Here is a tiny trained network, its code and every weight. The questions are about switching its units off for an input and a target symbol, where a switched-off unit gives its printed mean instead of its output.

import numpy as np


def w(rows, s, z=0):
    codes = np.array(rows[::2]) - 128.0
    scale = np.full(codes.shape[1], s)
    scale[-1] = z or s
    return codes * scale


def norm(h):
    return h / np.sqrt((h * h).mean(-1, keepdims=True) + 1e-5)


def f(y):
    return y / 2 * (1 + np.tanh(0.7978845608 * (y + 0.044715 * y**3)))


def softmax(a):
    e = np.exp(a - a.max(-1, keepdims=True))
    return e / e.sum(-1, keepdims=True)


def log_softmax(a):
    a = a - a.max(-1, keepdims=True)
    return a - np.log(np.exp(a).sum(-1, keepdims=True))


def net(x, mask):
    ids = ['ΔΘΛβγεζημτψ'.index(c) for c in x.split()]
    T = len(ids)
    res = E[ids] + P[:T]
    r = norm(res)
    for j in range(3):
        rows = slice(2 * j, 2 * j + 2)
        q, k, v = (r @ M[0][rows].T for M in (Q, K, V))
        z = softmax(np.where(np.tri(T) > 0, q @ k.T / 2**0.5, -1e9)) @ v
        o = O[0][rows]
        res = res + np.where(mask[j], z, o[:, -1]) @ o[:, :-1]
    y = f(norm(res) @ A[0][:, :-1].T + A[0][:, -1])
    res = res + np.where(mask[3:11], y, B[0][:, -1]) @ B[0][:, :-1]
    return log_softmax(norm(res)[-1] @ U[:, :-1].T + U[:, -1])


Q, K, V, O, A, B = {}, {}, {}, {}, {}, {}
E = w([
[108,236,107,154],'Δ',
[118,111,147,171],'Θ',
[65,81,193,108],'Λ',
[133,117,134,241],'β',
[93,174,127,237],'γ',
[188,134,127,156],'ε',
[1,106,176,90],'ζ',
[100,151,144,70],'η',
[10,209,152,197],'μ',
[101,148,142,56],'τ',
[118,116,150,171],'ψ',
],0.0043)
P = w([
[138,87,92,106],'0',
[23,195,254,175],'1',
[162,116,117,119],'2',
[54,185,243,161],'3',
[162,119,115,118],'4',
[80,186,236,146],'5',
[161,120,116,115],'6',
[91,182,234,150],'7',
[161,121,116,113],'8',
[96,184,234,134],'9',
[159,121,115,112],'10',
[106,183,228,138],'11',
[160,119,115,108],'12',
],0.0062)
Q[0] = w([
[153,238,105,55],'H0',
[61,155,247,165],'H0',
[196,127,220,103],'H1',
[117,193,236,148],'H1',
[144,188,251,142],'H2',
[85,110,153,165],'H2',
],0.016)
K[0] = w([
[137,232,97,43],'H0',
[9,125,131,146],'H0',
[132,17,27,68],'H1',
[77,85,8,132],'H1',
[31,42,86,188],'H2',
[106,156,144,143],'H2',
],0.015)
V[0] = w([
[117,47,124,206],'H0',
[206,121,141,118],'H0',
[2,112,157,151],'H1',
[117,215,94,149],'H1',
[123,187,184,123],'H2',
[155,162,60,99],'H2',
],0.014)
O[0] = w([
[228,122,105,64,165],'H0',
[165,181,207,158,28],'H0',
[193,254,121,81,255],'H1',
[51,172,58,122,120],'H1',
[195,68,116,95,100],'H2',
[179,198,158,130,64],'H2',
],0.0087,0.0072)
A[0] = w([
[33,150,118,119,125],'N0',
[220,145,1,231,78],'N1',
[88,184,151,75,51],'N2',
[82,208,213,169,167],'N3',
[166,97,251,117,2],'N4',
[242,78,87,75,121],'N5',
[125,155,215,89,226],'N6',
[208,9,129,140,176],'N7',
],0.011,0.0033)
B[0] = w([
[188,154,168,77,214],'N0',
[147,98,82,250,183],'N1',
[94,159,115,199,193],'N2',
[83,79,173,122,254],'N3',
[49,173,69,134,173],'N4',
[36,71,171,103,240],'N5',
[200,96,89,187,208],'N6',
[223,202,127,112,184],'N7',
],0.016,0.0053)
U = w([
[54,235,208,113,109],'Δ',
[199,147,130,85,237],'Θ',
[138,101,170,83,154],'Λ',
[189,31,127,118,184],'β',
[94,90,33,205,252],'γ',
[190,192,162,246,90],'ε',
[54,91,75,9,92],'ζ',
[97,89,177,160,43],'η',
[139,254,37,92,63],'μ',
[90,80,177,159,33],'τ',
[191,145,131,86,192],'ψ',
],0.0098,0.0017)

Each question gives the input, a string of symbols that net reads in full, and the target symbol t.
The units are the heads (2 rows each of Q, K, V and O) and the neurons (one row each of A and B). Each row of codes is followed by its name. A weight is (code - 128) times the scale printed after its matrix; where a second scale follows, it is the last column's (O, A, B and U).
mask holds one flag per unit, heads first, then neurons. A switched-off unit (its flag False) gives its mean, the last column of its rows in O or B, instead of its output. The means were averaged over made-up inputs and are rounded, as every weight is.
A unit's drop is (log p(t) with every unit on - log p(t) with that unit switched off) / (log p(t) with every unit on - log p(t) with every unit switched off).
The circuit of an input: a set's keep is (log p(t) with only the set's units on - log p(t) with every unit switched off) / (log p(t) with every unit on - log p(t) with every unit switched off). Starting from all 11 units, units are removed one at a time, each time the one whose removal leaves the highest keep (on an exact tie, the one counted first), for as long as the keep stays at least 0.8.
units of the circuit, in order: the units of the circuit, biggest drop first
most important unit: the unit with the biggest drop
which heads matter: for each layer, one digit per head in row order, 1 if its drop is at least 0.15 and else 0, layers parted by /
drop of u: that unit's drop, to one decimal
input ζ Θ ζ Λ Δ, target Δ: most important unit => H0
input Δ ψ γ ε μ ζ γ γ γ μ, target ζ: units of the circuit, in order => (H1, H2, N0)
input η γ μ γ, target Θ: which heads matter => 010
input ε Λ ζ ζ τ γ, target β: which heads matter => 010
input Δ Δ γ ε β ε γ Δ ε ζ, target ζ: units of the circuit, in order => (H1, N0)
input ε β τ μ μ ψ ζ μ ζ ζ ζ ζ, target β: units of the circuit, in order => (H1, N7)
input Δ γ γ μ ζ γ γ ε γ ψ, target ζ: units of the circuit, in order => (H1, N0)
input ζ τ γ ζ β, target β: which heads matter => 101
input β τ μ Δ γ γ μ β ε, target ε: which heads matter => 100
input Δ μ ζ ε ψ γ μ γ, target ζ: which heads matter => 010
input Δ μ γ ε μ γ γ Δ, target ζ: which heads matter => 000
input ζ ζ Λ ζ γ ζ γ μ τ ψ, target ε: drop of N6 => 0.9
input ζ Δ ζ γ ζ γ γ Δ, target ε: drop of H1 => 1.5
input ζ γ Δ Θ μ β ζ γ γ ψ, target ε: most important unit => N6
input μ μ Θ Δ ζ η, target μ: drop of H1 => 0.7
